Here is a tiny trained network, its code and every weight. The questions are about switching its units off for an input and a target symbol, where a switched-off unit gives its printed mean instead of its output.

import numpy as np


def w(rows, s, z=0):
    codes = np.array(rows[::2]) - 128.0
    scale = np.full(codes.shape[1], s)
    scale[-1] = z or s
    return codes * scale


def norm(h):
    return h / np.sqrt((h * h).mean(-1, keepdims=True) + 1e-5)


def f(y):
    return np.maximum(y, 0)


def softmax(a):
    e = np.exp(a - a.max(-1, keepdims=True))
    return e / e.sum(-1, keepdims=True)


def log_softmax(a):
    a = a - a.max(-1, keepdims=True)
    return a - np.log(np.exp(a).sum(-1, keepdims=True))


def net(x, mask):
    ids = ['βγεζηλπτ'.index(c) for c in x.split()]
    T = len(ids)
    res = E[ids] + P[:T]
    r = norm(res)
    for j in range(3):
        rows = slice(4 * j, 4 * j + 4)
        q, k, v = (r @ M[0][rows].T for M in (Q, K, V))
        z = softmax(np.where(np.tri(T) > 0, q @ k.T / 4**0.5, -1e9)) @ v
        o = O[0][rows]
        res = res + np.where(mask[j], z, o[:, -1]) @ o[:, :-1]
    y = f(norm(res) @ A[0][:, :-1].T + A[0][:, -1])
    res = res + np.where(mask[3:11], y, B[0][:, -1]) @ B[0][:, :-1]
    return log_softmax(norm(res)[-1] @ U[:, :-1].T + U[:, -1])


Q, K, V, O, A, B = {}, {}, {}, {}, {}, {}
E = w([
[152,139,173,2],'β',
[49,177,77,63],'γ',
[96,131,146,90],'ε',
[135,184,56,126],'ζ',
[70,133,132,77],'η',
[206,110,171,134],'λ',
[145,216,169,174],'π',
[89,144,111,103],'τ',
],0.019)
P = w([
[107,2,48,191],'0',
[109,37,21,130],'1',
[93,66,48,114],'2',
[109,93,73,116],'3',
[111,122,91,119],'4',
[122,145,100,119],'5',
[137,160,146,115],'6',
[146,158,162,106],'7',
[119,159,140,77],'8',
[86,164,134,75],'9',
],0.0058)
Q[0] = w([
[182,121,152,137],'head 0',
[70,31,75,168],'head 0',
[109,68,153,222],'head 0',
[69,57,176,254],'head 0',
[88,21,133,175],'head 1',
[43,112,106,251],'head 1',
[78,65,168,45],'head 1',
[137,143,48,124],'head 1',
[143,196,64,64],'head 2',
[94,135,199,207],'head 2',
[227,169,181,126],'head 2',
[186,64,83,141],'head 2',
],0.0086)
K[0] = w([
[128,108,175,112],'head 0',
[86,63,96,156],'head 0',
[137,97,44,60],'head 0',
[10,82,33,154],'head 0',
[151,110,92,118],'head 1',
[113,116,94,31],'head 1',
[125,111,221,201],'head 1',
[90,155,75,180],'head 1',
[110,146,163,95],'head 2',
[125,117,88,84],'head 2',
[105,158,81,113],'head 2',
[116,114,136,161],'head 2',
],0.012)
V[0] = w([
[236,192,125,117],'head 0',
[251,99,200,176],'head 0',
[41,223,158,138],'head 0',
[178,124,208,189],'head 0',
[180,117,147,107],'head 1',
[157,134,102,74],'head 1',
[127,118,74,163],'head 1',
[212,163,165,168],'head 1',
[118,83,35,146],'head 2',
[113,161,144,86],'head 2',
[50,67,207,112],'head 2',
[94,111,165,200],'head 2',
],0.012)
O[0] = w([
[80,101,87,130,253],'head 0',
[50,57,149,201,179],'head 0',
[126,252,108,170,112],'head 0',
[35,144,206,169,133],'head 0',
[178,161,106,173,113],'head 1',
[96,91,90,9,186],'head 1',
[141,137,183,163,172],'head 1',
[73,139,19,189,105],'head 1',
[61,206,93,62,186],'head 2',
[157,154,68,126,175],'head 2',
[229,182,188,200,55],'head 2',
[109,178,254,165,14],'head 2',
],0.0075,0.0061)
A[0] = w([
[65,78,111,114,142],'neuron 0',
[87,74,178,91,185],'neuron 1',
[140,10,169,120,237],'neuron 2',
[132,167,126,73,108],'neuron 3',
[90,100,187,196,112],'neuron 4',
[250,76,146,43,253],'neuron 5',
[81,185,122,193,158],'neuron 6',
[68,133,70,99,127],'neuron 7',
],0.012,0.0038)
B[0] = w([
[87,145,107,176,230],'neuron 0',
[43,119,122,117,189],'neuron 1',
[88,116,69,231,204],'neuron 2',
[127,77,157,112,184],'neuron 3',
[115,2,174,117,156],'neuron 4',
[110,138,173,191,240],'neuron 5',
[88,201,145,81,184],'neuron 6',
[152,225,166,201,254],'neuron 7',
],0.0087,0.0088)
U = w([
[80,31,158,80,154],'β',
[78,121,59,64,166],'γ',
[155,115,160,139,169],'ε',
[160,112,6,126,170],'ζ',
[134,116,141,106,38],'η',
[77,89,121,191,196],'λ',
[110,192,175,173,199],'π',
[141,117,117,115,6],'τ',
],0.011,0.0019)

Each question gives the input, a string of symbols that net reads in full, and the target symbol t.
The units are the heads (4 rows each of Q, K, V and O) and the neurons (one row each of A and B). Each row of codes is followed by its name. A weight is (code - 128) times the scale printed after its matrix; where a second scale follows, it is the last column's (O, A, B and U).
mask holds one flag per unit, heads first, then neurons. A switched-off unit (its flag False) gives its mean, the last column of its rows in O or B, instead of its output. The means were averaged over made-up inputs and are rounded, as every weight is.
A unit's drop is (log p(t) with every unit on - log p(t) with that unit switched off) / (log p(t) with every unit on - log p(t) with every unit switched off).
The circuit of an input: a set's keep is (log p(t) with only the set's units on - log p(t) with every unit switched off) / (log p(t) with every unit on - log p(t) with every unit switched off). Starting from all 11 units, units are removed one at a time, each time the one whose removal leaves the highest keep (on an exact tie, the one counted first), for as long as the keep stays at least 0.8.
circuit, biggest first: the units of the circuit, biggest drop first
top k neurons: the k neurons with the biggest drops, biggest first
heads that matter: for each layer, one digit per head in row order, 1 if its drop is at least 0.15 and else 0, layers parted by /
drop of u: that unit's drop, to one decimal
input β β ζ ζ β ζ β ε ζ ζ, target ζ: circuit, biggest first -> [head 2; head 0]
input ζ π β π τ, target π: heads that matter -> 100
input ζ ζ β ζ β ζ γ, target ζ: circuit, biggest first -> [head 0; head 2]
input γ λ π η β ζ β ε ζ η, target π: heads that matter -> 101
input β β β β β β β ζ, target ζ: heads that matter -> 001
input ε λ ζ ζ β, target λ: circuit, biggest first -> [head 0; neuron 2]
input ε ε ζ ζ ζ π β η, target π: circuit, biggest first -> [head 0; neuron 7]
input β β λ ζ λ β ζ τ λ β, target λ: circuit, biggest first -> [head 0; head 1]
input π ε ζ ε, target π: circuit, biggest first -> [head 0; head 2]
input ε ζ η π β ε β γ, target π: circuit, biggest first -> [head 2; neuron 7]
input λ π γ η ζ ε ζ β, target π: top 2 neurons -> [neuron 7; neuron 2]
input β ζ β β τ τ, target ζ: heads that matter -> 101
input η η ζ π ζ β η ζ β, target π: heads that matter -> 110
input β π β ζ τ, target π: heads that matter -> 100
input γ ζ π ε ζ ε, target π: drop of neuron 5 -> -0.1
input ζ τ ζ β η π ε π ζ, target π: drop of head 0 -> 0.1
input γ ζ ζ λ η π η π γ, target π: drop of neuron 7 -> 0.2
